Below are the code and all the weights of a small trained network. Each question names an input and a class and asks about switching units off, where a switched-off unit gives its printed mean instead of its output.

import numpy as np


def w(rows, s, z=0):
    codes = np.array(rows[::2]) - 128.0
    scale = np.full(codes.shape[1], s)
    scale[-1] = z or s
    return codes * scale


def norm(h):
    return h / np.sqrt((h * h).mean(-1, keepdims=True) + 1e-5)


def f(y):
    return y / 2 * (1 + np.tanh(0.7978845608 * (y + 0.044715 * y**3)))


def log_softmax(a):
    a = a - a.max(-1, keepdims=True)
    return a - np.log(np.exp(a).sum(-1, keepdims=True))


def net(x, mask):
    res = np.array(x, float).reshape(1, 7) / 4 @ E
    u = 0
    for l in range(4):
        y = f(norm(res) @ A[l][:, :-1].T + A[l][:, -1])
        res = res + np.where(mask[u : u + 5], y, B[l][:, -1]) @ B[l][:, :-1]
        u += 5
    return log_softmax(norm(res)[-1] @ U[:, :-1].T + U[:, -1])


A, B = {}, {}
E = w([
[227,139,195,133,55,167],'x0',
[136,160,85,135,127,120],'x1',
[143,153,61,149,124,140],'x2',
[182,2,56,95,68,91],'x3',
[115,105,173,120,129,124],'x4',
[166,160,223,221,215,131],'x5',
[107,84,151,147,115,141],'x6',
],0.0072)
A[0] = w([
[58,212,156,69,2,193,105],'0.n0',
[91,93,68,101,182,153,238],'0.n1',
[211,53,117,153,88,81,110],'0.n2',
[112,113,217,89,132,95,252],'0.n3',
[123,138,133,203,202,111,198],'0.n4',
],0.0091,0.0029)
B[0] = w([
[149,174,1,233,135,171,233],'0.n0',
[77,74,183,85,184,112,231],'0.n1',
[113,130,61,176,137,146,231],'0.n2',
[124,129,3,182,117,183,231],'0.n3',
[51,139,125,184,134,183,254],'0.n4',
],0.0065,0.0045)
A[1] = w([
[136,120,46,104,28,189,57],'1.n0',
[239,62,212,217,81,111,181],'1.n1',
[150,2,126,222,144,105,191],'1.n2',
[115,137,171,107,98,166,2],'1.n3',
[22,119,30,43,73,148,189],'1.n4',
],0.0048,0.0025)
B[1] = w([
[134,132,199,129,5,167,186],'1.n0',
[138,164,83,131,109,139,177],'1.n1',
[215,217,92,74,179,144,231],'1.n2',
[150,117,121,47,94,32,89],'1.n3',
[78,129,147,115,227,95,254],'1.n4',
],0.011,0.0034)
A[2] = w([
[130,166,122,157,97,126,248],'2.n0',
[148,135,80,89,71,164,67],'2.n1',
[116,124,179,194,88,124,2],'2.n2',
[151,108,166,76,1,125,171],'2.n3',
[95,211,168,164,71,208,5],'2.n4',
],0.011,0.0017)
B[2] = w([
[174,92,215,51,83,233,189],'2.n0',
[91,186,172,136,88,135,187],'2.n1',
[190,56,118,121,84,91,137],'2.n2',
[8,128,99,242,129,104,166],'2.n3',
[225,112,137,116,168,104,254],'2.n4',
],0.011,0.0066)
A[3] = w([
[73,63,102,37,144,86,95],'3.n0',
[109,32,38,35,41,53,77],'3.n1',
[111,94,68,171,2,101,130],'3.n2',
[221,215,70,191,153,236,252],'3.n3',
[156,36,174,94,229,159,223],'3.n4',
],0.007,0.0027)
B[3] = w([
[226,10,126,108,101,134,147],'3.n0',
[156,104,179,200,129,44,137],'3.n1',
[117,247,157,154,142,157,142],'3.n2',
[85,107,122,97,101,94,247],'3.n3',
[75,160,116,137,94,130,178],'3.n4',
],0.012)
U = w([
[21,86,65,111,167,110,181],'0',
[33,181,178,234,113,151,252],'1',
[160,170,120,115,22,181,104],'2',
[224,125,252,124,154,162,21],'3',
[115,14,137,123,107,14,27],'4',
],0.013,0.0036)

Each question gives the input, the list of numbers given to net, and the class t.
The units are the neurons (one row each of A and B). Each row of codes is followed by its name. A weight is (code - 128) times the scale printed after its matrix; where a second scale follows, it is the last column's (A, B and U).
mask holds one flag per neuron, layer by layer. A switched-off neuron (its flag False) gives its mean, the last column of its row in B, instead of its output. The means were averaged over made-up inputs and are rounded, as every weight is.
A unit's drop is (log p(t) with every unit on - log p(t) with that unit switched off) / (log p(t) with every unit on - log p(t) with every unit switched off).
The circuit of an input: a set's keep is (log p(t) with only the set's units on - log p(t) with every unit switched off) / (log p(t) with every unit on - log p(t) with every unit switched off). Starting from the 12 units with the biggest drops (on a tie, the unit counted first), units are removed one at a time, each time the one whose removal leaves the highest keep (on an exact tie, the one counted first), for as long as the keep stays at least 0.8.
circuit, biggest first: the units of the circuit, biggest drop first
top k neurons: the k neurons with the biggest drops, biggest first
top k neurons in layer l: the k neurons of layer l with the biggest drops, biggest first
input [5,-6,-1,2,0,8,5], class 2: circuit, biggest first => (1.n1; 0.n3; 1.n4)
input [0,7,-3,-5,-6,-2,-6], class 0: circuit, biggest first => (3.n3; 3.n2)
input [-2,-6,2,3,-8,7,5], class 0: top 2 neurons in layer 2 => (2.n1; 2.n3)
input [-3,-7,7,-8,-1,-2,-3], class 0: circuit, biggest first => (2.n1; 3.n3)
input [-6,-8,0,3,0,0,-4], class 4: circuit, biggest first => (3.n0)
input [1,-1,6,-1,-4,1,7], class 3: circuit, biggest first => (2.n4; 0.n0)
input [-8,2,0,2,-2,0,6], class 4: circuit, biggest first => (3.n0; 0.n0)
input [7,2,0,5,-5,7,-5], class 2: circuit, biggest first => (3.n3; 1.n1)
input [3,7,3,-8,8,-3,-6], class 2: top 2 neurons => (0.n0; 3.n3)
input [3,1,-5,-2,-4,3,3], class 3: top 2 neurons => (2.n4; 0.n0)
input [-7,7,-5,2,-4,-1,5], class 4: circuit, biggest first => (3.n0; 0.n0)
input [7,-8,3,-5,4,0,0], class 2: top 2 neurons in layer 1 => (1.n4; 1.n1)
input [-5,0,-5,5,-2,-4,-6], class 4: top 2 neurons => (3.n0; 3.n1)
input [-3,6,-3,-7,4,-3,5], class 0: circuit, biggest first => (2.n1; 3.n2)
input [6,4,1,-7,-8,3,3], class 3: circuit, biggest first => (2.n4)
input [1,-7,7,-4,5,7,-8], class 3: top 2 neurons in layer 2 => (2.n4; 2.n3)
input [1,-8,4,-7,-1,-1,1], class 2: top 2 neurons => (1.n4; 0.n1)
input [3,4,0,2,2,6,-8], class 2: top 2 neurons in layer 1 => (1.n4; 1.n0)
input [7,5,1,3,1,5,7], class 2: top 2 neurons => (3.n3; 1.n1)
input [2,-5,-4,6,-1,-4,4], class 1: top neuron => (1.n0)
